B:
1: [ 13  13  10   3  37  15  -9  16   9 -10  -7  46   1  33]
2: [ 17  25  -9 -13  17  11   5  -1  15  -5  32  -1  -8  12]
3: [ 6 19  1 -4 34 17 -5  9 13 -5  7 49 -5 33]
4: [ 11  27   3   3  33  12   4   6   7   3  13  31 -11  24]
5: [23 35 29 27 37 18  8  3 -3  5 13 36 -8  4]
6: [  8  15 -12 -15  32  11  -7  17  20 -15   9  37  -4  40]
7: [ 13  19 -12  -8  25  14  -1   9  17  -5  22  19  -4  26]
8: [ 11  17   6   5  37  16 -10  17   9 -10  -8  52   2  35]
9: [ 39  19  47   9  45  12 -17   2 -23 -17 -39  51 -16  31]
10: [ 5 25  5  9 38 14 -5 15 14  0  3 50  0 31]
11: [15 26 17  6 32 13 -4  4 10 -5  6 37 -3 28]
12: [ 9 19  0 -9 28  9 -1  7 19 -6 17 24 -3 32]
13: [ 15  25  11   7  32  14  -1   7   7  -4  13  33 -10  26]
14: [ -2  10 -30  18  -2  16  25   9  24  10  51  -1  14 -19]
15: [ 23  18  22  -8  34  10 -12  11   2 -13  -7  31  -6  30]
16: [-9 21 -9 20 28 24  8 15 26 13 22 51 12 16]
17: [  7  10 -41  -5   0   3  27   7  27   9  67 -43  11 -18]
18: [  9  13 -34 -10  -4   8  20   3  20   1  52 -31   2  -5]
19: [  9  13 -14 -10  23   5  -5   5  18 -14  18  22  -4  34]
20: [ 30  25  51  17  53  16 -16   1 -19  -5 -38  63 -12  33]
21: [  1   9 -38  -5   0  12  14  13  31   5  49  -3   3   2]
22: [ 20  19  11  -4  36  12 -12  13   0 -12 -11  41  -7  36]
23: [ 16  22   2  -1  22  13   9   9   7  -4  18  11 -14  20]

[  8  11   2   2  -5 -10   6 -22  -4 -18  10 -15   2 -13  -3  -2  -3   1]	4
[ 28  10   2   5 -21 -11  15  -5   7 -23  13 -29  -3 -24 -17   1  -1  -7]	5
[  4   4   1  -4   4 -16 -10 -42 -18 -20  -1  -2  10  -4  26   2  -7  18]	6
[ 42 -18   7  -4 -30 -20 -31 -15  -8 -26  -4 -32   0 -18  13   6 -11   9]	20
[-25  13  -4   5  14   3  42 -14   4   6  22   3   2  -6  -4 -10   3  -7]	18
[-12   5   1   2   9  -3  16 -15  -3  -1  19  -6   6 -14   8  -8  -3  -2]	2
[ 16  10   3   1 -13 -15  -3 -23  -8 -21   4 -15   2 -16   6   1  -4   6]	11
[ 12   7   2   2  -6 -12   3 -18  -3 -19  12 -15   3 -15   3  -2  -4  -2]	13
[ 36 -32   6  -8 -17 -17 -33 -15 -11 -17   1 -22   6  -8  21   3 -12  12]	9
[  0   6   3  -2   3 -12   1 -30 -10 -15  10  -5   7  -7  26  -1  -5  10]	12
[ 20  17   3   1 -14 -19  -3 -30 -10 -32  -6 -12   2 -18   2   7  -4  12]	10
[  1  34  -6  12  -9  -3  51  -7  12  -8   6  -7  -6 -22 -37   0   9 -10]	14
[-16  26  -4   6   7  -4  35 -22  -1  -9  11   6   2 -12 -11  -5   3  -2]	21
[ -4   6   3  -2   8 -10   0 -33 -13  -8   8   0  10  -5  23  -2  -4   9]	19
[ 11 -15   4  -6  -4 -16 -17 -25 -16 -17   0 -10   8  -7  27   1  -8  13]	15
[-33  22  -8   9  13   5  58 -10   8   9  16   0   0  -6 -15 -11   8 -10]	17
[ 13  18   3   0 -10 -15  -6 -34 -11 -23   0  -9   5 -14   4   4  -5  14]	3
[ 21   1   4  -4 -10 -20 -14 -30 -16 -26  -6  -9   6  -9  18   6  -7  18]	1
[ -5   7   2   1   5  -9  10 -28  -8 -14  12  -5   6  -8  10  -4  -4   4]	7
[ 24  43   1   8 -25 -16  19 -28   0 -36  -7 -15  -6 -31 -28  10   3   2]	16
[ 21   5   4  -3 -15 -21 -12 -35 -16 -29  -9 -11   4 -14  14   7  -5  15]	8
[ 17  -8   3  -4  -6 -17 -18 -30 -15 -20  -3 -11   7  -9  19   4  -8  15]	22
[  0   2   1   1   2  -5  10 -17  -1 -10  17 -11   3 -10   1  -6  -1  -3]	23
